Here is a tiny trained network, its code and every weight. The questions are about switching its units off for an input and a target symbol, where a switched-off unit gives its printed mean instead of its output.

import numpy as np


def w(rows, s, z=0):
    codes = np.array(rows[::2]) - 128.0
    scale = np.full(codes.shape[1], s)
    scale[-1] = z or s
    return codes * scale


def f(y):
    return y / 2 * (1 + np.tanh(0.7978845608 * (y + 0.044715 * y**3)))


def softmax(a):
    e = np.exp(a - a.max(-1, keepdims=True))
    return e / e.sum(-1, keepdims=True)


def log_softmax(a):
    a = a - a.max(-1, keepdims=True)
    return a - np.log(np.exp(a).sum(-1, keepdims=True))


def net(x, mask):
    ids = ['Λαβδεξστ'.index(c) for c in x.split()]
    T = len(ids)
    res = E[ids] + P[:T]
    r = res
    for j in range(2):
        rows = slice(4 * j, 4 * j + 4)
        q, k, v = (r @ M[0][rows].T for M in (Q, K, V))
        z = softmax(np.where(np.tri(T) > 0, q @ k.T / 4**0.5, -1e9)) @ v
        o = O[0][rows]
        res = res + np.where(mask[j], z, o[:, -1]) @ o[:, :-1]
    y = f(res @ A[0][:, :-1].T + A[0][:, -1])
    res = res + np.where(mask[2:14], y, B[0][:, -1]) @ B[0][:, :-1]
    return log_softmax(res[-1] @ U[:, :-1].T + U[:, -1])


Q, K, V, O, A, B = {}, {}, {}, {}, {}, {}
E = w([
[66,125,190,100],'Λ',
[138,136,162,76],'α',
[5,83,187,209],'β',
[57,193,135,101],'δ',
[122,211,111,95],'ε',
[121,174,88,145],'ξ',
[151,152,224,110],'σ',
[192,140,123,163],'τ',
],0.018)
P = w([
[73,28,32,74],'0',
[157,129,226,149],'1',
[155,139,255,158],'2',
[177,170,236,117],'3',
[178,191,235,110],'4',
[145,171,246,159],'5',
[147,181,245,153],'6',
[172,212,234,147],'7',
[184,215,241,144],'8',
],0.0061)
Q[0] = w([
[109,139,253,171],'h0',
[90,178,209,171],'h0',
[103,101,129,170],'h0',
[153,252,181,142],'h0',
[64,99,144,129],'h1',
[94,109,63,144],'h1',
[101,230,171,123],'h1',
[130,122,108,129],'h1',
],0.014)
K[0] = w([
[86,89,84,48],'h0',
[138,57,49,100],'h0',
[182,137,150,174],'h0',
[128,4,51,49],'h0',
[172,119,133,115],'h1',
[172,142,138,161],'h1',
[101,59,71,61],'h1',
[101,107,161,136],'h1',
],0.011)
V[0] = w([
[250,111,112,151],'h0',
[121,117,184,108],'h0',
[150,86,115,177],'h0',
[155,81,123,160],'h0',
[156,93,120,115],'h1',
[84,127,126,154],'h1',
[107,138,161,96],'h1',
[102,94,144,219],'h1',
],0.013)
O[0] = w([
[172,133,193,76,1],'h0',
[85,23,146,64,115],'h0',
[185,108,207,113,140],'h0',
[106,151,198,159,133],'h0',
[137,178,200,139,89],'h1',
[47,98,144,160,188],'h1',
[90,1,137,44,162],'h1',
[123,92,173,169,203],'h1',
],0.0096,0.0058)
A[0] = w([
[115,140,90,138,189],'n0',
[252,51,88,143,151],'n1',
[125,119,136,133,62],'n2',
[141,114,100,93,190],'n3',
[197,185,118,151,2],'n4',
[216,49,115,155,118],'n5',
[142,148,120,149,70],'n6',
[164,144,186,128,162],'n7',
[162,118,133,121,87],'n8',
[214,82,92,158,7],'n9',
[110,174,144,64,107],'n10',
[123,75,160,131,176],'n11',
],0.013,0.0022)
B[0] = w([
[253,52,168,148,178],'n0',
[100,176,143,126,188],'n1',
[127,143,144,127,132],'n2',
[148,252,157,130,135],'n3',
[189,133,129,106,196],'n4',
[2,167,161,155,179],'n5',
[127,98,164,194,134],'n6',
[160,74,98,109,254],'n7',
[68,192,31,122,140],'n8',
[123,227,166,81,161],'n9',
[136,191,64,79,165],'n10',
[128,190,150,114,196],'n11',
],0.0064,0.0094)
U = w([
[92,97,144,218,74],'Λ',
[183,35,52,194,254],'α',
[109,223,98,254,108],'β',
[109,52,101,118,170],'δ',
[89,196,54,186,78],'ε',
[55,106,127,88,48],'ξ',
[140,129,164,142,187],'σ',
[19,211,91,124,50],'τ',
],0.0075,0.0024)

Each question gives the input, a string of symbols that net reads in full, and the target symbol t.
The units are the heads (4 rows each of Q, K, V and O) and the neurons (one row each of A and B). Each row of codes is followed by its name. A weight is (code - 128) times the scale printed after its matrix; where a second scale follows, it is the last column's (O, A, B and U).
mask holds one flag per unit, heads first, then neurons. A switched-off unit (its flag False) gives its mean, the last column of its rows in O or B, instead of its output. The means were averaged over made-up inputs and are rounded, as every weight is.
A unit's drop is (log p(t) with every unit on - log p(t) with that unit switched off) / (log p(t) with every unit on - log p(t) with every unit switched off).
The circuit of an input: a set's keep is (log p(t) with only the set's units on - log p(t) with every unit switched off) / (log p(t) with every unit on - log p(t) with every unit switched off). Starting from the 12 units with the biggest drops (on a tie, the unit counted first), units are removed one at a time, each time the one whose removal leaves the highest keep (on an exact tie, the one counted first), for as long as the keep stays at least 0.8.
circuit, biggest first: the units of the circuit, biggest drop first
top k neurons: the k neurons with the biggest drops, biggest first
heads that matter: for each layer, one digit per head in row order, 1 if its drop is at least 0.15 and else 0, layers parted by /
drop of u: that unit's drop, to one decimal
input β ξ δ, target Λ: circuit, biggest first	h1, h0
input δ ε τ τ α, target α: heads that matter	10
input δ τ ε τ α τ σ, target α: heads that matter	10
input ξ τ δ, target β: heads that matter	11
input τ τ β τ β β τ ε, target σ: heads that matter	10
input δ δ τ τ ε β, target α: circuit, biggest first	h0, n0, n5
input ξ τ ε τ β, target β: circuit, biggest first	h0, h1
input τ τ τ τ τ β τ, target σ: top 2 neurons	n7, n4
input β τ ξ τ τ τ τ Λ, target Λ: heads that matter	11
input τ τ τ τ δ, target σ: top 3 neurons	n7, n4, n5
input β α β β ε Λ δ β δ, target Λ: top neuron	n10
input β β α, target Λ: drop of h0	0.3
input τ δ τ ξ α τ ε ε, target σ: drop of h0	1.0
input β β τ τ δ ξ, target Λ: drop of n7	0.1
input τ τ ε τ τ δ τ τ, target σ: drop of n4	0.2
